Here is a tiny trained network, its code and every weight. The questions are about switching its units off for an input and a target symbol, where a switched-off unit gives its printed mean instead of its output.

import numpy as np


def w(rows, s, z=0):
    codes = np.array(rows[::2]) - 128.0
    scale = np.full(codes.shape[1], s)
    scale[-1] = z or s
    return codes * scale


def norm(h):
    return h / np.sqrt((h * h).mean(-1, keepdims=True) + 1e-5)


def f(y):
    return y / 2 * (1 + np.tanh(0.7978845608 * (y + 0.044715 * y**3)))


def softmax(a):
    e = np.exp(a - a.max(-1, keepdims=True))
    return e / e.sum(-1, keepdims=True)


def log_softmax(a):
    a = a - a.max(-1, keepdims=True)
    return a - np.log(np.exp(a).sum(-1, keepdims=True))


def net(x, mask):
    ids = ['αβθλμξπστφψω'.index(c) for c in x.split()]
    T = len(ids)
    res = E[ids] + P[:T]
    r = norm(res)
    for j in range(2):
        rows = slice(3 * j, 3 * j + 3)
        q, k, v = (r @ M[0][rows].T for M in (Q, K, V))
        z = softmax(np.where(np.tri(T) > 0, q @ k.T / 3**0.5, -1e9)) @ v
        o = O[0][rows]
        res = res + np.where(mask[j], z, o[:, -1]) @ o[:, :-1]
    y = f(norm(res) @ A[0][:, :-1].T + A[0][:, -1])
    res = res + np.where(mask[2:6], y, B[0][:, -1]) @ B[0][:, :-1]
    return log_softmax(norm(res)[-1] @ U[:, :-1].T + U[:, -1])


Q, K, V, O, A, B = {}, {}, {}, {}, {}, {}
E = w([
[143,153,117,190,103],'α',
[48,239,141,155,138],'β',
[107,132,164,146,173],'θ',
[120,207,182,197,108],'λ',
[166,159,110,210,169],'μ',
[58,131,134,163,101],'ξ',
[125,176,72,152,240],'π',
[46,77,31,100,221],'σ',
[139,92,141,204,114],'τ',
[62,157,6,176,144],'φ',
[66,136,157,128,178],'ψ',
[103,51,94,149,172],'ω',
],0.013)
P = w([
[232,138,88,38,67],'0',
[85,219,83,153,101],'1',
[83,100,222,172,152],'2',
[77,223,75,148,95],'3',
[183,122,250,48,127],'4',
[100,153,97,176,65],'5',
[121,130,127,58,250],'6',
],0.012)
Q[0] = w([
[135,108,123,138,154],'H0',
[181,123,137,77,98],'H0',
[149,148,179,6,150],'H0',
[123,127,118,211,7],'H1',
[58,146,97,239,206],'H1',
[102,76,62,201,98],'H1',
],0.015)
K[0] = w([
[118,158,156,111,137],'H0',
[92,108,125,208,140],'H0',
[83,96,185,168,162],'H0',
[131,154,13,130,84],'H1',
[215,139,141,3,81],'H1',
[152,188,65,108,120],'H1',
],0.017)
V[0] = w([
[69,100,97,83,126],'H0',
[65,195,60,179,112],'H0',
[131,83,199,116,68],'H0',
[76,109,139,90,29],'H1',
[202,94,176,184,65],'H1',
[161,1,110,140,144],'H1',
],0.027)
O[0] = w([
[94,100,76,92,151,76],'H0',
[77,25,139,105,87,20],'H0',
[219,142,56,111,103,118],'H0',
[217,54,111,63,144,212],'H1',
[153,160,177,77,14,255],'H1',
[100,192,152,3,149,31],'H1',
],0.02,0.0052)
A[0] = w([
[136,164,134,96,242,97],'N0',
[211,98,108,6,173,121],'N1',
[150,141,159,63,81,4],'N2',
[67,68,76,75,151,138],'N3',
],0.027,0.0029)
B[0] = w([
[158,126,30,155,147,178],'N0',
[140,114,254,135,210,249],'N1',
[57,74,41,91,132,187],'N2',
[109,81,123,55,14,144],'N3',
],0.021,0.02)
U = w([
[142,139,119,67,19,101],'α',
[154,52,108,230,124,45],'β',
[201,250,123,154,124,187],'θ',
[223,131,163,203,29,59],'λ',
[96,218,227,152,58,79],'μ',
[228,76,177,76,178,252],'ξ',
[34,166,169,211,200,149],'π',
[72,110,37,86,179,65],'σ',
[142,205,188,37,85,4],'τ',
[71,67,128,100,93,52],'φ',
[188,146,43,184,208,15],'ψ',
[108,224,130,32,229,5],'ω',
],0.013,0.0015)

Each question gives the input, a string of symbols that net reads in full, and the target symbol t.
The units are the heads (3 rows each of Q, K, V and O) and the neurons (one row each of A and B). Each row of codes is followed by its name. A weight is (code - 128) times the scale printed after its matrix; where a second scale follows, it is the last column's (O, A, B and U).
mask holds one flag per unit, heads first, then neurons. A switched-off unit (its flag False) gives its mean, the last column of its rows in O or B, instead of its output. The means were averaged over made-up inputs and are rounded, as every weight is.
A unit's drop is (log p(t) with every unit on - log p(t) with that unit switched off) / (log p(t) with every unit on - log p(t) with every unit switched off).
The circuit of an input: a set's keep is (log p(t) with only the set's units on - log p(t) with every unit switched off) / (log p(t) with every unit on - log p(t) with every unit switched off). Starting from all 6 units, units are removed one at a time, each time the one whose removal leaves the highest keep (on an exact tie, the one counted first), for as long as the keep stays at least 0.8.
units of the circuit, in order: the units of the circuit, biggest drop first
unit that matters most: the unit with the biggest drop
k most important neurons: the k neurons with the biggest drops, biggest first
heads that matter: for each layer, one digit per head in row order, 1 if its drop is at least 0.15 and else 0, layers parted by /
drop of u: that unit's drop, to one decimal
input π θ φ μ ξ, target φ: unit that matters most -> H0
input π ξ β ω ξ, target β: heads that matter -> 01
input π π π β β β β, target β: heads that matter -> 01
input ψ π μ π ξ μ, target ψ: units of the circuit, in order -> (H1; H0)
input λ β ξ σ ψ ξ, target λ: heads that matter -> 00
input π π ξ, target π: heads that matter -> 01
input β β π θ ξ, target π: heads that matter -> 01
input λ λ σ λ π, target σ: heads that matter -> 11
input μ π τ λ, target μ: heads that matter -> 00
input ξ λ β, target ξ: heads that matter -> 01
input λ λ φ, target λ: heads that matter -> 00
input α π λ π, target α: 2 most important neurons -> (N1; N2)
input π ξ ξ π, target π: heads that matter -> 11
input ξ ξ β, target ξ: unit that matters most -> H1
input ξ λ μ ξ, target ξ: heads that matter -> 00
input α ξ π π β, target π: heads that matter -> 01
input π θ φ ξ ξ, target φ: heads that matter -> 10
input θ π β, target θ: heads that matter -> 10
input τ π λ α ω, target λ: heads that matter -> 01
input μ ξ ξ ξ π ω μ, target π: units of the circuit, in order -> (H1)
input ω ξ π, target ω: drop of H1 -> 1.3
input ω ω ω ξ ω ω ξ, target ω: drop of H1 -> 1.0
input μ σ π ξ, target μ: drop of H0 -> 0.1
input λ ξ ξ π τ ξ α, target τ: drop of H1 -> 0.7
